What can hang from each mark:
q_849: q_140 q_610 q_768
q_816: q_91 q_610 q_906
q_140: q_337 q_849 q_863 q_906
q_337: q_140 q_849
q_91: q_140 q_610 q_816 q_849 q_906
q_863: q_140 q_906
q_610: q_252 q_768 q_816
q_768: q_610 q_849
q_906: q_91 q_252 q_816
q_252: q_91 q_140 q_906

Each row was made from one small tree. The marks that hang from a mark follow it in brackets, in the order of their numbers. Every link used is in the known rows. Write each row's tree.
Known rows:
q_906(q_252(q_140(q_863)) q_816(q_91(q_610(q_768)))): [ 15.8   6.5  -3.0  36.0  -8.7 -22.7 -32.2   4.0   1.6   2.8  44.5  30.5
   8.9 -21.7 -13.9  18.9  20.6 -20.7 -25.0   3.2  18.7 -16.8 -26.8 -27.4
  11.1  -1.2  -7.2  24.5  -5.7   1.4 -21.4 -35.2   4.0   9.7   1.8 -39.5
 -15.5 -20.3  -3.6 -17.2 -32.9 -16.1]
q_252(q_140(q_849 q_863 q_906(q_91))): [-18.4  27.2  -6.8   5.6 -14.2  -1.6  -1.1  -8.5 -29.0  -1.8   1.6   9.0
  18.2  -3.1 -21.8  23.9 -42.3  10.0 -25.7  29.2   0.9  -8.8  17.0   6.1
  -0.4  31.4  -1.0 -16.7 -13.5  31.9  22.0   7.0  28.6 -24.9  14.1  -7.2
 -15.7  -3.2   8.9 -11.4 -60.4   4.1]
q_906(q_816(q_91(q_140(q_337)))): [ -2.4   6.0  -6.0  13.4  -7.0 -18.8  -1.1  -2.6  36.3  11.0  -7.1  15.4
  22.3  -1.1 -11.8  13.2   4.2 -25.1  -7.7  -6.0   8.5 -26.1  -3.7  14.4
  -9.6  -8.6 -11.1   1.1   6.6  -4.7  25.7  -0.3  -7.6  11.4  -0.7 -28.0
  26.0  39.0   6.0  -6.5  -2.2  -3.3]
q_863(q_140(q_906(q_91(q_610 q_849) q_252))): [ -1.8  23.9 -24.6  23.8  19.0   4.3 -43.7 -13.1  22.2 -19.5  16.6  10.4
   1.5  11.1   8.1  17.2   4.7  31.7 -10.7  14.9  -6.4  28.3  55.0  11.3
  17.8  -2.6  -3.7  44.2  -8.4  29.1  22.5   5.5   4.8   0.1   7.5   1.6
 -13.3 -32.2   6.8  13.3  -3.6  25.6]
q_863(q_140(q_337 q_906(q_252))): [-13.7  30.8 -16.2  -3.4  10.9  -5.2 -10.8  -9.5 -12.9  -0.6  11.4  22.8
   0.6  -8.2  24.8  43.8 -44.0   4.8 -23.5  45.1 -24.0  46.8   1.1   4.6
  26.7 -15.7   4.9  -0.7  -8.6  15.1  21.7   0.1 -14.9   0.5  -4.1  26.8
 -26.4  10.8  14.7 -22.6 -14.5  -1.4]
q_140(q_337 q_906(q_252 q_816(q_91 q_610))): [  1.6   8.4 -21.6  17.3  11.3 -47.8  -5.3  15.2  32.9 -10.2  27.0  37.0
  38.9 -17.8   9.7  31.1 -11.7 -34.5 -22.4  13.5  17.5  20.7  21.7   0.7
  21.9  -6.0  12.8  18.9   4.9   3.5  40.0  27.0  -0.2  25.1 -17.8 -43.7
 -24.1  42.6  45.7 -31.1 -26.3 -14.1]
q_816(q_906(q_252(q_140))): [ -5.9 -10.6 -11.8  23.3  -9.3  12.0 -13.1  -6.7  15.5 -10.0   5.4  23.7
 -26.7 -29.2   9.4  12.2   5.4 -32.2 -11.1  32.5  -3.4  30.9 -16.6  -5.7
  15.5 -13.0  13.4  16.6 -25.3   3.9   2.5 -23.3  -5.2  -1.9 -23.2  22.2
  -2.3 -22.5  17.9 -12.1   2.0 -15.8]
q_768(q_849(q_610(q_816(q_91)))): [ -8.4  -9.9  -4.7  -2.4   8.0   9.9  42.3  26.3  25.1   4.0  -8.3 -36.8
  -9.2 -15.4   7.2 -29.5  -3.3  -2.2  22.7 -32.7  29.4   8.6  -5.4 -26.6
  12.2 -15.3  24.5   4.4  -9.7 -10.7   1.5 -11.3 -26.0  31.2 -29.5   2.3
  12.8  28.4  29.6  16.0  22.6   6.9]
q_337(q_140(q_863 q_906) q_849(q_768(q_610))): [ 15.6   2.4  20.2   1.0 -11.5 -34.9  -7.6 -15.9 -12.9 -24.9  23.5 -34.0
  12.1  -7.9 -26.0  -5.5 -34.6  18.0 -17.8  32.9 -43.5  37.2   2.5 -36.1
  18.1   6.5 -12.7  -6.7  12.2  -2.4 -42.2 -20.0  -4.9   7.5   1.2  10.8
 -18.9 -31.9  -3.8   5.3 -29.0  34.9]
q_816(q_906(q_91(q_610))): [ -8.4 -14.4 -22.1  24.3  -3.3 -14.1  -9.5  -6.2  44.4  10.7   8.6  12.3
  -2.9   4.5 -17.5  -4.0  32.3  -3.3  14.1   9.2 -10.5  -8.3  18.7   1.7
   6.5  -5.8 -36.7  10.0   6.8  15.2   0.7  -1.3  -2.4   5.1  -3.2  17.8
  16.8  -1.2  10.2   4.5  17.8   2.8]
q_816(q_906(q_91(q_140))): [-13.3 -18.2 -22.1  16.0  -5.0 -16.9 -12.1  -9.0  40.3  -9.0 -17.0   4.6
  -2.7  -7.5 -21.4  -8.0  40.6  -2.5  10.9  -5.8 -11.3 -12.9  16.0  18.3
 -13.4  -1.1 -19.2  14.1  -5.1  11.2  16.3   4.3  -5.7  -1.9   2.1  19.2
  34.5  -1.7  11.7  -5.6   4.3  -0.2]
q_610(q_252 q_816(q_91(q_849 q_906))): [-15.4 -10.8  15.6  -8.5   8.6  17.8 -24.4  25.9   1.9  -3.5 -16.6 -15.5
  20.5  -6.7  23.5 -16.0  49.2   7.8  42.8 -43.3  27.0 -27.5 -28.1  12.2
  -6.9   0.9   8.1  17.8  20.4  -7.2  -5.2  25.8 -12.0  12.1  -3.3   9.7
  24.9   1.2  10.0  19.6  40.0 -19.1]
q_610(q_252 q_768 q_816(q_91(q_140) q_906)): [ -0.7 -33.7   3.6 -15.8   7.2 -30.1 -10.3  26.3 -17.9   3.5  -7.4  -9.5
   8.4 -22.0  15.2 -18.5  75.5  10.2  48.5 -46.2  24.4 -46.3 -58.0  -6.9
 -18.2   4.1  -0.7   8.0  14.6 -12.9 -25.1  15.0 -38.9   0.0   9.8  16.9
  15.2   0.5  -1.7 -22.3  35.0 -36.6]
q_863(q_906(q_252(q_91) q_816(q_610))): [  8.0  12.0  -8.6  37.7  12.9 -12.0   0.3  -1.8  30.1 -20.1   2.2  26.1
   9.7 -28.7   2.9 -13.2  -5.4 -21.1 -33.0   0.3 -10.2  22.6   8.7   6.2
   8.1 -45.6  28.9  23.7 -10.6   3.6  33.3   8.8  16.1  33.7 -16.5 -21.3
  -3.1  15.3  25.7 -32.5 -14.9  -6.1]
q_252(q_91(q_610(q_768 q_816) q_849) q_140 q_906): [ 31.3  -6.0  22.1  -6.4 -18.3  34.2  16.1   0.0 -44.3  21.1  -0.7 -17.2
 -11.5   4.6  18.9 -39.5  18.3  -0.9  21.3 -31.5  26.2   1.2 -48.1 -29.8
 -17.3   0.4  21.3  -8.6  -0.6 -15.9 -25.8  16.7  -2.2 -29.8  -2.6 -19.4
 -32.1 -51.3 -23.5  19.4  45.1   5.5]
q_863(q_140(q_337) q_906(q_252(q_91(q_610)) q_816)): [  6.0  48.9  -3.5  43.2  18.7   0.7 -13.7  -8.7   5.3   7.0   4.7  37.1
  -4.7  -7.0  24.1  27.9 -22.0   0.0 -29.1  11.7 -26.0  20.6   5.2  17.4
   4.9 -55.1  20.4   4.2   2.8   0.2  27.2  -9.6  -3.0  20.1  12.3  -8.1
 -12.5  -0.6   3.6 -11.2 -21.0  -7.9]
q_252(q_140(q_849 q_863 q_906(q_91(q_816)))): [-14.5  23.9  -9.1   5.4 -18.1   1.5  -7.0 -11.4 -53.8  -0.5  -4.2  -2.8
  18.3  14.1 -24.1  32.9 -13.4   5.5 -21.3   7.3   1.9 -13.0  25.2  24.1
  -5.0  31.0  -1.2 -27.6   0.9  30.2  23.8   8.5  29.5 -17.6  20.2 -18.2
 -11.4  -5.4   5.0  -4.9 -41.5  -2.6]
q_816(q_610 q_906(q_252)): [  2.1 -27.5 -31.0  16.6  -0.9 -22.1  -4.8  15.6  48.3 -18.5  21.3  13.9
  -2.1 -31.8   0.1  -4.2  13.6 -28.1   2.6  17.2   7.6  32.4  -4.5  -9.5
  22.5 -10.4   0.4  26.8  -4.6  10.3   2.2   0.8  -7.3   6.0 -39.6  19.4
   4.0   4.6  34.7 -18.9  11.3  -5.1]
q_252(q_91 q_906(q_816)): [  5.0   0.2   6.4  -0.9  -4.7  10.8  11.4   1.5   6.4  13.6 -20.0  13.5
   7.7  -5.6 -10.5  -8.7 -26.1 -36.2 -19.1   8.7  -9.5   5.9 -14.0  17.6
 -15.7 -21.6  11.9 -10.9 -23.7 -20.0   6.0  17.8  22.4  10.2 -20.2 -11.4
 -12.9  16.6  10.0  -5.8   9.1  -3.4]
q_610(q_252(q_140(q_337)) q_768(q_849) q_816(q_906)): [-30.6 -10.4  26.1 -31.1   5.8  20.7   7.7  18.5 -42.3  36.5   0.6  -5.5
 -30.6 -14.5  61.2   5.9  25.9  -2.0  10.5 -16.0   5.3   8.9 -72.1 -39.5
   4.1  14.4  24.3 -26.4  11.6 -18.2 -36.0  -8.5 -43.2   2.6 -11.4  26.5
 -34.6  -3.8 -15.6 -10.7   9.9 -50.1]
q_768(q_610(q_252(q_906)) q_849(q_140(q_337 q_863))): [ -3.3   1.3  39.8 -34.8   3.6   5.6 -12.1  24.2   1.5  20.6  14.3 -41.3
 -27.0   8.1  11.3  24.4 -51.1 -22.6 -18.8  12.4   4.5   2.2  -6.5 -25.3
  -0.8  43.6  18.3 -23.8  36.1  -0.1 -43.3   0.9  11.2 -26.2  -9.0  33.3
 -49.8  -4.6  -5.1   0.9 -41.2   2.1]
q_337(q_140(q_906) q_849(q_610)): [ 24.1 -15.9   3.5 -15.7 -17.9  -8.6  36.5   1.1  13.6 -28.3 -23.7 -20.2
  -3.5   5.0 -20.5 -34.6 -34.3  12.6   6.7  30.5 -27.8  30.3  44.0   1.1
   5.4 -28.7   0.5   5.1 -18.5  -9.5   2.7 -30.6  -8.3  20.8   0.3  -0.7
  24.5   2.4   3.2   6.2  22.4  35.1]
q_816(q_610(q_768) q_906(q_91 q_252)): [-16.3 -28.2 -50.3  20.0   7.0 -39.8 -12.1   2.4  31.5 -17.2  36.2  40.0
   6.6 -36.4   9.2 -15.1  52.8  -7.7   3.0  -3.8   4.1  25.4  -5.1 -21.8
  14.4   0.1  -6.9  31.3  -7.4   5.1  -7.4  12.5 -20.9  21.1 -26.4  21.2
  -3.1   8.1  22.3 -37.0 -11.1 -26.6]
q_252(q_91(q_140(q_849) q_610(q_816)) q_906): [ 44.4 -18.3   2.1 -17.4 -18.3   8.8  31.0  10.8 -18.6  12.0 -20.4 -35.6
  13.3  -0.8 -13.9 -26.9   1.9   3.1  31.3 -38.5  40.9 -23.9  17.1  12.9
 -28.4   7.7  20.4 -18.1   0.1  10.3   4.0  31.0  10.7 -57.3   7.4 -15.9
  15.7 -23.0  -8.0  22.2  30.0  20.5]
q_768(q_849(q_140(q_337 q_863 q_906) q_610(q_252))): [ -4.2   1.5  30.9 -49.5  26.2  -3.5  19.7  33.1 -11.1   1.3 -10.9 -32.6
 -30.1  21.9  -1.5  35.6 -49.1  21.0  11.1  18.6   3.9 -11.4  24.1   2.7
   3.3  37.5   8.5 -18.8  10.5  -1.0  -0.8 -16.5   6.5 -26.2  25.7   6.9
 -13.0  14.4  -1.6   5.8 -40.5   4.5]
q_337(q_140(q_849(q_768) q_863 q_906(q_252))): [ 10.4   6.3 -13.8  -1.4  15.3 -22.8   7.0  -5.9 -26.1 -45.9  24.1   4.2
  20.9 -19.0 -28.2  36.7 -26.9  35.7  -9.3  34.4  -6.3  36.0  18.1   6.7
   8.8  22.7   9.0  10.7 -25.8   9.8  -4.8   0.3   0.8 -35.1  -5.5  -2.6
   4.7 -22.5  -7.9 -10.4 -58.1   8.8]
q_91(q_140(q_863) q_816 q_849(q_610 q_768) q_906): [ 14.7 -17.9   3.4  -6.7  -0.1   5.2 -11.4   9.2 -16.8 -44.2 -18.5 -39.7
 -19.3  26.1 -31.9  14.3  52.1  29.1  38.2 -57.9  -0.9 -22.6   0.4  35.0
 -26.1  19.2 -29.6  10.8  11.2 -24.9  -2.6 -10.0  -4.7 -26.7  18.3 -11.5
  66.4 -40.4 -15.7  51.9  11.0  14.1]
q_906(q_252(q_91(q_140 q_849))): [ 14.5  -8.5 -12.5  12.5  12.0  30.3 -12.3 -18.2  42.1 -11.9  -9.8  -4.9
  -6.5  -4.7   3.4 -23.6  21.4  11.9  13.4  -9.4  27.7   6.0  21.2  18.8
  -0.8   0.7  18.0  24.7 -21.2   9.9  19.9   0.0  20.4 -22.9   9.3  -9.1
  29.3 -28.0  -3.9  23.4  14.7  25.0]
q_816(q_610(q_252(q_91(q_906) q_140))): [ 18.4  -9.0  22.3   8.7 -12.0  18.9 -20.8   5.4   1.5   5.4 -18.2  17.0
  12.5 -17.3  18.3 -27.2 -12.6 -19.2   1.4 -12.4  21.4 -25.1 -24.4 -22.1
  -7.7 -20.5  26.2  -4.0  -4.1  -3.5  -8.1  13.0  14.0   2.5  -8.5  10.3
 -15.2  -5.9  13.4 -15.9   7.5 -28.7]
q_849(q_768(q_610(q_252))): [ -5.0 -10.1  14.8 -12.7  11.2  12.4 -21.9 -32.3  -4.5  11.3  33.5   1.4
  -1.0  -1.2  14.6  -3.1 -15.6   6.3 -14.6  15.8 -12.2  -1.6 -28.9 -46.7
  26.0   5.2 -19.2   2.7   0.4  -8.8 -45.3  -7.8  -8.1   9.5 -14.5  49.0
 -20.3   9.6 -20.5  -8.1   9.3  -6.3]
q_252(q_140(q_337 q_849 q_906(q_816(q_610)))): [  4.4  17.6  -7.5  -5.3 -24.7  -9.3  20.1   3.7 -19.0   6.1   5.3  24.6
  26.3  -2.8   5.8  29.7 -61.3 -23.7 -38.6  25.2  12.1   9.3   3.9  -1.7
   2.3  12.2   9.4 -17.4  -2.9   6.7  40.4  16.0   5.7 -15.1 -20.4 -40.9
 -20.2  38.4   5.4 -18.8 -28.3  -4.8]
q_768(q_849(q_140(q_906(q_816(q_91))) q_610)): [  5.2  -1.9  -1.2  -0.8  16.0 -22.5  23.5  27.7  25.1 -23.7 -28.7 -24.4
 -21.3  -0.2 -18.9  15.2 -28.5  -6.3  -2.2  -4.3  11.6  -2.3  36.7  13.0
  -7.8   0.4  14.2  18.3 -20.4 -14.7  35.8  -8.1 -11.5  14.5 -14.6 -30.9
  13.8  32.0  19.6   5.6 -12.2  14.8]
q_610(q_252(q_91) q_816): [ -4.0 -11.7  19.6 -25.0  13.7  26.1   8.2  -4.6 -25.1  30.3 -10.7  -4.7
  20.9 -11.2  13.9 -32.7   6.8   8.0  24.8 -10.3  12.9 -15.4 -27.0 -10.5
   7.0 -14.8  26.0 -17.9  -6.6  -2.2 -15.0   5.5   7.0   9.2  10.1  21.0
  -8.5  18.8  -0.1  -3.6  30.7 -17.4]
q_849(q_140(q_906(q_91)) q_610 q_768): [ -1.1  -9.3 -12.9  -8.9  23.3 -27.2  24.2 -22.6 -20.5 -40.8  -7.6   8.0
 -12.8   2.3 -34.6  11.2 -10.8  26.6  16.2  12.4 -18.6   5.2  45.0  -1.8
  -2.5  12.2  -8.2  15.1 -32.7 -10.2  17.4   1.3 -14.1  -9.4  11.2  13.6
  12.8  10.6   1.7  -1.1 -25.0   7.0]
q_610(q_252(q_91(q_816) q_140 q_906) q_768(q_849)): [  4.7  -4.0  37.1 -19.3   1.6  48.1  -4.1   2.7 -46.2  29.8 -23.2 -15.8
 -34.5  13.1  42.5 -13.5   1.9 -18.9 -16.3 -26.2  14.7  -8.1 -41.7 -20.7
 -18.2   3.5  36.2 -31.7 -10.1 -19.5 -42.7  10.8   6.2   3.9 -11.9   7.8
 -57.0 -26.9 -21.9 -11.9  22.8 -34.3]

Write each row's tree:
[ -1.5 -12.9   5.3 -21.7   8.9  21.3  -4.6 -18.3 -41.3  34.8  -3.8   6.5
   4.2  15.3  19.3 -20.7  31.2  14.3  15.5 -16.7   5.8 -31.1 -42.3  -1.3
  -0.8  -7.6 -10.4 -28.9   2.2  -9.6 -30.3   2.3   2.2  12.8  15.8  19.9
  -6.5  17.8 -31.2 -17.9  43.5 -28.4]
q_610(q_252(q_91(q_816)) q_768)
[-23.4  25.9  -2.3 -20.3  12.7 -25.8  16.0   2.2 -44.8   1.3  18.8  16.5
  24.4   3.4 -15.4  69.2 -44.6  15.6 -18.8  30.1 -17.8   2.8 -15.1  20.0
   4.1  40.3 -25.7 -31.4  -1.2  -4.3  12.3  13.5   5.6 -28.4   7.0 -22.7
  -4.8  27.5  -9.9   2.7 -61.2  -5.4]
q_140(q_337 q_849(q_768) q_863 q_906(q_816))
[-17.3 -19.3 -19.7   3.8  -2.7 -32.5  16.7  20.6 -15.9   9.9   7.0  -1.0
   7.7 -31.2  10.0 -16.2  52.2  -2.6  40.3 -24.1   9.7  -5.2 -76.5 -16.4
  -0.1  -8.5 -11.7  -4.2  10.2 -13.6 -16.9  14.0 -46.4  16.0 -18.7  20.0
   8.6  17.1  14.8 -19.3  35.1 -25.8]
q_610(q_768 q_816(q_91 q_906))
[ 30.6  16.9   0.2 -10.6  -4.9 -17.9  17.7   5.7 -10.3  24.6  -1.8 -17.7
  21.0  24.3 -18.8  26.5 -33.1  32.8  19.7   3.4  28.3 -40.5  25.7  25.0
 -10.9  35.2 -19.3 -42.6  23.4  29.8  26.5  21.3  30.0 -74.1  52.6 -33.6
   9.5 -10.5  -9.0  16.0 -30.0  28.6]
q_252(q_91(q_140(q_337 q_849 q_863 q_906) q_610))
[-28.5  28.4  18.6   2.9 -17.0 -12.7  -6.0  -8.9 -15.8  11.0   0.8   9.5
   9.5   1.4  -4.8  16.3 -35.6 -11.5 -23.6  43.1 -29.4  10.4  21.7  -9.5
  14.1  20.4  -2.6 -31.6  10.7  22.8   3.3 -13.7  23.0   8.7  33.2  -8.1
 -34.9 -12.9  22.1   2.1 -55.7   4.6]
q_252(q_140(q_337(q_849) q_863 q_906(q_91)))
[ -0.3 -15.3  28.6 -46.2  16.1  17.2  23.1  34.5   7.7   0.1 -24.5  -8.1
 -37.2  13.8   9.5  20.3 -38.5 -28.4  -7.6   0.7   4.5   0.3  27.2  12.5
 -20.6  13.0  33.3  -1.1 -11.4 -37.1  -6.2 -10.9  -2.9  -0.7 -16.5  -1.5
  -9.4  29.9  -8.6   9.8 -14.4 -14.9]
q_768(q_849(q_140(q_337) q_610(q_252(q_906(q_816)))))
[-19.9   8.8 -16.8  10.0  12.7   3.3 -27.5 -10.6  40.7 -11.2  20.1  10.6
  10.9   3.5  -8.7  16.0  31.5  12.3   1.2  -2.3  11.8   4.4  40.4  20.5
   3.6  34.8   1.2  20.5   9.4  21.9  17.3  -4.4  22.8 -19.4  27.8 -12.7
  20.0 -19.0   4.1  19.0 -49.3  12.4]
q_906(q_91(q_140(q_337 q_863) q_849) q_252)
[-18.4  -6.6   3.0  -3.8  12.1 -33.3   0.3 -26.2 -15.7 -33.1 -12.9  -5.2
  -6.3  -8.6 -29.1   2.9  -5.7  13.1   4.4  30.4 -38.2  14.9  44.5  -4.1
   6.9  22.1 -14.8   3.7 -15.4  13.0  -5.4  -2.3  -7.5   1.8  12.2  19.4
   2.1 -12.1   0.5   9.2 -20.2  16.9]
q_337(q_849(q_140(q_906(q_91)) q_768))
[  6.5 -13.5 -15.8   8.2  -5.0  -2.6 -27.9 -23.0  30.6   0.8   8.1   4.9
   6.0  22.6 -20.2 -19.2  66.2  25.7  -3.7 -33.4  -0.4 -30.0  24.0   7.3
 -16.8  12.1 -43.5  37.3   3.1   4.0   6.3  -8.7  -2.0  -0.9  14.9 -36.3
  40.5  -9.9 -46.4  15.7  19.3  19.9]
q_906(q_91(q_140 q_610(q_768) q_849) q_816)
[-18.1  43.6 -13.4  18.0  -7.9  15.3  12.7  -1.4 -14.2 -10.2 -17.7  -3.1
 -11.1 -10.2   6.0   8.7 -59.6  20.3 -26.1  24.0 -29.0   8.9 -29.0  16.1
  -3.7 -31.6  -7.5  -5.7  -3.8  22.5  17.0  -1.9 -16.0  -0.8 -22.4  45.8
  16.3  15.7  -9.1 -20.2  -0.9  13.4]
q_863(q_140(q_849) q_906)
[-13.2 -21.4  -4.6 -43.0 -16.0  -3.0  55.6   4.2 -33.9  19.9   8.3  -7.3
  -7.1  -9.7  22.2 -38.2   7.7   8.6  32.4  -7.7  -9.6  20.4 -26.6 -29.3
  16.6  -8.6  -7.6 -28.4   6.6 -22.7 -25.7 -32.2 -39.3  23.2   6.5  17.9
  18.2  29.9 -11.5  13.2  32.3  -1.8]
q_140(q_337(q_849(q_610(q_768 q_816))))
[ -7.2  -8.5   5.6   0.9   9.8   5.5 -34.3 -15.5  28.6  20.2  11.7  28.3
  22.0  15.8 -13.6  -2.1  23.4  -2.3 -17.5   4.8  -9.1 -34.0  39.3   2.5
   6.5  -6.8 -22.2  21.7  -2.8   8.3  -6.2 -13.4  19.2  29.3  10.6  -7.5
   4.5  23.9 -16.1  -3.3   5.8 -12.0]
q_906(q_91(q_610(q_252)) q_816)
[  0.0 -17.0 -20.9  14.3  -3.3   0.9 -34.0  14.4  47.9 -33.8   7.3  14.5
  11.8 -19.0   2.8  -0.4  32.1 -19.7 -13.1 -16.5   6.0  28.0  16.1  19.1
   6.1  -8.4   0.4  50.5  -2.2  -3.1  23.8   6.4   4.0  16.6 -37.3 -22.7
  33.6   1.7  12.9  10.7   9.4   0.9]
q_91(q_849 q_906(q_252 q_816(q_610)))
[ 20.6 -10.2  -2.5  -9.5  -2.1  41.5  31.1  10.3  -2.2  -2.4 -27.4 -20.7
 -19.3  32.7   2.4 -26.4  -0.4 -11.1  28.3 -28.2  22.0   3.6   7.4  32.7
 -22.3  -9.4  18.3 -11.4 -10.5 -32.8   7.4  18.1  20.6  -4.5  -5.7 -13.6
   7.2  -6.5   7.0  37.6  48.2  15.9]
q_252(q_91(q_816 q_849(q_610)) q_906)
[-13.5  -5.6  -9.3   0.0 -12.1   8.3  -2.5 -14.2  -4.8   3.1 -10.7   0.0
   4.8  16.6 -17.2  -2.1  18.1 -30.1 -12.9  -6.2 -17.1   7.9  21.6  18.8
  -8.5  -5.1  -7.3  -7.6   0.4   5.1   1.1  21.0  12.4  18.5 -15.9  13.1
  -7.4   8.2  10.6  -9.1  21.3  -6.2]
q_252(q_906(q_91(q_816)))
[  8.7   4.0  13.9   4.0 -16.5 -26.4  27.8  16.0  -9.0 -34.7  -9.4  -7.4
 -10.1  -8.6 -28.8 -30.4  -4.8  17.2 -16.8   4.9 -56.6  11.6 -11.9   4.3
 -15.8 -40.7  -8.5   8.5   0.3 -29.1 -19.1 -54.0 -14.6  45.5   8.7 -15.2
  36.0   0.3 -22.6 -14.2 -19.9  12.1]
q_337(q_140(q_863(q_906(q_816))) q_849(q_610(q_768)))
[ 11.2  -3.8   1.5  10.0 -24.0  27.5 -17.7 -19.3 -24.3   6.7   6.4  -1.9
 -18.1  36.5   2.3 -12.1  46.6 -10.5  -6.4 -26.8   5.1  -6.1   1.5  -7.1
 -18.0  13.3 -15.6   6.4  10.5  -1.8 -19.2   9.9   3.9  -7.2  -3.4 -18.0
 -20.6 -45.0 -30.9  12.5  36.3   1.1]
q_252(q_140 q_906(q_91(q_610(q_768) q_816 q_849)))
[ -8.4  35.5  25.4   0.0  16.4  20.1  19.6  14.3 -10.5   6.2 -31.2  11.1
 -22.2   2.1  46.9 -20.6 -58.0  16.1   8.5  12.7 -25.5  -4.4  -7.3   6.2
  -4.6 -49.7  31.9 -26.6   3.0 -21.2  -8.6 -20.6  -6.5  36.2  30.7  38.1
 -12.0  11.4  10.1   4.8  -4.7  -8.9]
q_863(q_140(q_337(q_849(q_610(q_252(q_91))))) q_906)
[  6.2  -4.0  11.1  -5.7   3.6  25.1 -16.0 -23.4  10.6  36.6  13.1   1.4
   8.8  -0.5  23.5 -30.2 -23.9   0.4  -5.3   7.5  11.2 -14.9 -17.5 -27.6
  15.7 -11.3   6.8 -14.7   3.5  -2.8 -23.4   1.4  17.6  11.2   3.6  34.4
 -22.4  19.3  -4.6  -8.3  15.0  -2.7]
q_768(q_610(q_252(q_91)))
[-25.1  36.3  16.7   7.1  -3.2  -4.4  16.5  -1.3  -0.4  11.2   4.7  -2.2
  -6.6   6.3  -9.1  23.5 -33.4   0.1 -19.4  31.6 -42.0   2.1 -35.7   5.4
  10.9 -11.5 -28.5 -26.2  31.9  18.2   9.5  -7.3   6.9   0.2  10.8  19.4
   2.2  14.3   2.2 -22.2 -24.3   6.2]
q_140(q_337 q_863(q_906))
[ 10.4   1.6  -6.4  27.2  -3.2  12.1  -5.4   2.0  59.3   9.1  11.9 -13.9
   4.2  18.8  -9.3 -16.4   7.6   1.3  20.0   1.1  28.1 -21.9  -2.8  -6.1
  10.9   0.0 -33.4  21.0  15.3  15.2  -1.6   0.8   4.2  -2.7 -12.4 -11.3
  19.1  -3.8  -0.6  28.1  44.4  34.2]
q_816(q_91(q_610 q_849))
[  5.1  11.7   8.8  14.4 -21.2  36.0 -10.4 -16.5  -3.7  16.4   2.1   3.5
  -9.8  46.9   7.0  11.9  19.5 -30.0  -6.1 -12.2   8.8   1.7  31.2   8.5
 -13.0  14.3   1.0  -9.1  23.9   2.0   4.1  15.1  16.4 -11.8   2.8 -26.4
 -25.1 -32.0  -8.3  29.8  19.7   2.7]
q_252(q_140(q_337) q_906(q_91(q_610 q_816 q_849)))
[ 36.8 -17.1  -5.9   2.5  -8.4  19.1  -6.9 -21.6  -3.5  18.0  -7.5 -31.6
  -9.7  39.8  -5.5 -30.9  64.4  32.2  33.7 -49.7  24.7 -37.3  -7.1  11.5
 -17.2   5.5 -33.3  -4.6  20.0   3.6  -6.6   0.6   2.4 -29.0  27.6 -26.4
  34.4 -32.9 -48.8  30.0  67.3  27.6]
q_252(q_91(q_140 q_610(q_768) q_816 q_849))
